[[147 128 127 127 129]
 [147 128 127 129 129]
 [126 127 129 128 129]
 [131 127 129 128 130]
 [152 128 127 128 131]]
=>
[[128 127]
 [128 127]]

[[150 119 114 140 110]
 [107 131 136 119 129]]
=>
[[119 114]
 [131 136]]

[[117 123 123 129]
 [133 128 106 120]
 [129 122 111 129]]
=>
[[123 123]
 [128 106]]

[[123 112 145 133 130]
 [117 154 109 139 108]
 [132 130 121 112 147]]
=>
[[112 145]
 [154 109]]

[[116 113 151 114]
 [121 133 135 123]
 [132 116 123 131]
 [129 132 124 125]
 [132 126 122 128]]
=>
[[113 151]
 [133 135]]

[[102 152 117]
 [104 139 106]
 [125 149 129]
 [137 141 149]
 [107 145 116]]
=>
[[152 117]
 [139 106]]
---
[[146 146]
 [102 136]
 [124 104]
 [153 126]
 [133 138]]
=>
[[146 146]
 [102 136]
 [124 104]]

[[150 115 133 100]
 [126 122 135 120]
 [102 105 131 126]]
=>
[[150 115]
 [126 122]
 [102 105]]

[[129 128 125 128 127]
 [126 128 129 127 130]
 [110 134 153 124 146]
 [106 132 103 103 108]]
=>
[[129 128]
 [126 128]
 [110 134]]

[[150 130 127 124]
 [143 118 134 115]
 [128 138 134 127]]
=>
[[150 130]
 [143 118]
 [128 138]]

[[139 114]
 [114 142]
 [142 151]
 [122 118]
 [139 111]]
=>
[[139 114]
 [114 142]
 [142 151]]

[[139 139 125 134 112]
 [117 119 134 101 138]
 [123 113 131 134 131]]
=>
[[139 139]
 [117 119]
 [123 113]]

[[125 130]
 [126 115]
 [116 153]
 [149 112]]
=>
[[125 130]
 [126 115]
 [116 153]]

[[100 138 135]
 [141 141 129]
 [146 123 127]
 [136 105 127]
 [125 155 130]]
=>
[[100 138]
 [141 141]
 [146 123]]

[[152 130 127 104 144]
 [117 126 130 140 136]
 [135 126 128 123 121]
 [107 128 127 148 130]]
=>
[[152 130]
 [117 126]
 [135 126]]
---
[[132 129 135 126  99]
 [130 131 124 128 154]
 [133 133 131 129 121]
 [125 126 136 124 138]
 [131 130 127 137 133]]
=>
[[131 124]
 [133 131]]

[[143 121 148]
 [128 130 123]
 [138 156 102]
 [147 121 147]
 [127 135 107]]
=>
[[130 123]
 [156 102]]

[[137 103 130]
 [135 119 131]
 [117 155 125]
 [121 150 126]]
=>
[[119 131]
 [155 125]]

[[150 140 129 132 111]
 [122 136 129 133 118]
 [131 123 128 135 122]
 [130 144 132 143 116]
 [123 136 128 125 130]]
=>
[[136 129]
 [123 128]]

[[120 127 111 139]
 [130 124 127 124]
 [133 130 113 121]
 [128 130 115 125]
 [156 107 121 157]]
=>
[[124 127]
 [130 113]]

[[139 112 111]
 [148 103 134]
 [148 103 135]
 [128 122 106]
 [147 104 139]]
=>
[[103 134]
 [103 135]]

[[134 132 123 116]
 [129 119 143 136]
 [143 127 116 153]
 [136 122 128 144]]
=>
[[119 143]
 [127 116]]

[[115 104 132 111]
 [131 122 143 103]
 [125 136 111 154]
 [137 154 123 142]]
=>
[[122 143]
 [136 111]]

[[146 120 125 139]
 [117 137 144 104]
 [155 127 123 117]]
=>
[[137 144]
 [127 123]]
